Here is a tiny trained network, its code and every weight. The questions are about switching its units off for an input and a target symbol, where a switched-off unit gives its printed mean instead of its output.

import numpy as np


def w(rows, s, z=0):
    codes = np.array(rows[::2]) - 128.0
    scale = np.full(codes.shape[1], s)
    scale[-1] = z or s
    return codes * scale


def norm(h):
    return h / np.sqrt((h * h).mean(-1, keepdims=True) + 1e-5)


def f(y):
    return y / 2 * (1 + np.tanh(0.7978845608 * (y + 0.044715 * y**3)))


def softmax(a):
    e = np.exp(a - a.max(-1, keepdims=True))
    return e / e.sum(-1, keepdims=True)


def log_softmax(a):
    a = a - a.max(-1, keepdims=True)
    return a - np.log(np.exp(a).sum(-1, keepdims=True))


def net(x, mask):
    ids = ['αγδεζηθλξπστφ'.index(c) for c in x.split()]
    T = len(ids)
    res = E[ids] + P[:T]
    r = norm(res)
    for j in range(3):
        rows = slice(3 * j, 3 * j + 3)
        q, k, v = (r @ M[0][rows].T for M in (Q, K, V))
        z = softmax(np.where(np.tri(T) > 0, q @ k.T / 3**0.5, -1e9)) @ v
        o = O[0][rows]
        res = res + np.where(mask[j], z, o[:, -1]) @ o[:, :-1]
    y = f(norm(res) @ A[0][:, :-1].T + A[0][:, -1])
    res = res + np.where(mask[3:19], y, B[0][:, -1]) @ B[0][:, :-1]
    return log_softmax(norm(res)[-1] @ U[:, :-1].T + U[:, -1])


Q, K, V, O, A, B = {}, {}, {}, {}, {}, {}
E = w([
[102,135,119],'α',
[104,115,103],'γ',
[2,36,106],'δ',
[126,140,134],'ε',
[142,100,104],'ζ',
[117,109,104],'η',
[132,138,133],'θ',
[129,68,217],'λ',
[122,132,118],'ξ',
[138,109,106],'π',
[119,107,105],'σ',
[3,127,107],'τ',
[167,140,133],'φ',
],0.03)
P = w([
[7,153,205],'0',
[59,158,156],'1',
[172,11,70],'2',
[42,144,194],'3',
[82,166,122],'4',
[169,8,60],'5',
[50,121,182],'6',
[99,196,75],'7',
[163,16,51],'8',
[57,105,159],'9',
[92,210,60],'10',
],0.014)
Q[0] = w([
[146,141,152],'head 0',
[188,133,107],'head 0',
[212,118,142],'head 0',
[248,181,143],'head 1',
[99,147,52],'head 1',
[175,169,150],'head 1',
[156,158,24],'head 2',
[133,146,155],'head 2',
[72,94,107],'head 2',
],0.018)
K[0] = w([
[39,181,211],'head 0',
[159,221,135],'head 0',
[151,194,158],'head 0',
[125,7,251],'head 1',
[146,118,59],'head 1',
[139,58,246],'head 1',
[203,46,220],'head 2',
[196,138,60],'head 2',
[69,71,128],'head 2',
],0.012)
V[0] = w([
[90,192,120],'head 0',
[164,170,110],'head 0',
[182,196,103],'head 0',
[172,69,124],'head 1',
[49,143,123],'head 1',
[254,101,198],'head 1',
[206,146,158],'head 2',
[141,176,197],'head 2',
[152,85,211],'head 2',
],0.0095)
O[0] = w([
[133,166,105,128],'head 0',
[168,188,119,98],'head 0',
[177,184,116,81],'head 0',
[88,156,113,80],'head 1',
[162,142,2,203],'head 1',
[158,92,205,2],'head 1',
[101,64,232,59],'head 2',
[242,47,58,124],'head 2',
[130,35,186,145],'head 2',
],0.0055)
A[0] = w([
[68,57,247,133],'neuron 0',
[19,127,124,141],'neuron 1',
[155,149,44,107],'neuron 2',
[115,182,162,99],'neuron 3',
[142,117,96,42],'neuron 4',
[137,80,174,2],'neuron 5',
[111,113,51,100],'neuron 6',
[140,24,131,118],'neuron 7',
[114,38,95,97],'neuron 8',
[15,143,104,116],'neuron 9',
[81,197,70,196],'neuron 10',
[85,127,160,30],'neuron 11',
[207,115,82,101],'neuron 12',
[167,145,59,18],'neuron 13',
[158,207,92,86],'neuron 14',
[198,118,109,38],'neuron 15',
],0.011,0.0035)
B[0] = w([
[80,2,154,168],'neuron 0',
[206,75,177,232],'neuron 1',
[150,135,184,212],'neuron 2',
[107,159,127,128],'neuron 3',
[133,134,133,128],'neuron 4',
[99,108,134,116],'neuron 5',
[156,171,148,221],'neuron 6',
[90,223,146,184],'neuron 7',
[116,225,165,200],'neuron 8',
[168,99,212,247],'neuron 9',
[155,243,121,254],'neuron 10',
[121,97,127,116],'neuron 11',
[177,137,152,187],'neuron 12',
[130,90,188,157],'neuron 13',
[110,150,103,156],'neuron 14',
[159,74,156,145],'neuron 15',
],0.0068,0.0057)
U = w([
[111,140,119,113],'α',
[101,140,70,164],'γ',
[88,107,107,187],'δ',
[113,189,231,47],'ε',
[117,196,125,110],'ζ',
[114,144,44,219],'η',
[146,166,176,20],'θ',
[115,64,192,250],'λ',
[108,184,135,63],'ξ',
[130,152,129,1],'π',
[121,147,62,192],'σ',
[65,143,89,153],'τ',
[251,118,143,172],'φ',
],0.014,0.0036)

Each question gives the input, a string of symbols that net reads in full, and the target symbol t.
The units are the heads (3 rows each of Q, K, V and O) and the neurons (one row each of A and B). Each row of codes is followed by its name. A weight is (code - 128) times the scale printed after its matrix; where a second scale follows, it is the last column's (O, A, B and U).
mask holds one flag per unit, heads first, then neurons. A switched-off unit (its flag False) gives its mean, the last column of its rows in O or B, instead of its output. The means were averaged over made-up inputs and are rounded, as every weight is.
A unit's drop is (log p(t) with every unit on - log p(t) with that unit switched off) / (log p(t) with every unit on - log p(t) with every unit switched off).
The circuit of an input: a set's keep is (log p(t) with only the set's units on - log p(t) with every unit switched off) / (log p(t) with every unit on - log p(t) with every unit switched off). Starting from the 12 units with the biggest drops (on a tie, the unit counted first), units are removed one at a time, each time the one whose removal leaves the highest keep (on an exact tie, the one counted first), for as long as the keep stays at least 0.8.
circuit, biggest first: the units of the circuit, biggest drop first
most important unit: the unit with the biggest drop
top k neurons: the k neurons with the biggest drops, biggest first
which heads matter: for each layer, one digit per head in row order, 1 if its drop is at least 0.15 and else 0, layers parted by /
drop of u: that unit's drop, to one decimal
input τ φ ζ ξ, target λ: circuit, biggest first -> (head 1; neuron 0)
input ζ φ φ η φ ζ φ φ ζ η, target λ: circuit, biggest first -> (neuron 1)
input φ π η ζ ζ ζ ζ φ α θ, target λ: circuit, biggest first -> (head 1; neuron 0)
input φ π η γ φ φ δ ζ γ η, target ε: top 2 neurons -> (neuron 9; neuron 1)
input ζ σ ζ δ φ η ε ζ σ γ, target ε: circuit, biggest first -> (neuron 9; head 2; neuron 1)
input δ λ ε, target λ: circuit, biggest first -> (head 0; neuron 10)
input ζ φ η ξ, target λ: which heads matter -> 010
input γ φ σ θ, target λ: circuit, biggest first -> (head 1; head 0; neuron 0)
input φ γ λ φ φ φ φ τ φ σ ε, target ε: circuit, biggest first -> (head 2; head 1)
input φ φ ζ φ ξ φ ζ ζ φ σ, target ε: circuit, biggest first -> (neuron 9; head 2)
input φ σ φ φ φ δ φ φ α φ, target λ: circuit, biggest first -> (head 1; neuron 0)
input θ π ζ φ λ λ φ φ, target φ: circuit, biggest first -> (head 2; neuron 8)
input φ η φ ζ σ ε α φ φ ε, target λ: top 4 neurons -> (neuron 0; neuron 1; neuron 8; neuron 7)
input ζ η δ φ η δ ζ ζ ζ η, target ε: which heads matter -> 001
input θ φ π ζ, target λ: most important unit -> head 1
input σ ζ ε σ σ φ λ ζ η σ, target ε: top 3 neurons -> (neuron 9; neuron 1; neuron 10)
input ζ φ σ ε φ η η, target λ: drop of neuron 1 -> 0.1
input ε φ θ π, target λ: drop of neuron 5 -> 0.0
input η φ ζ φ φ ζ φ ζ, target φ: drop of neuron 12 -> 0.3
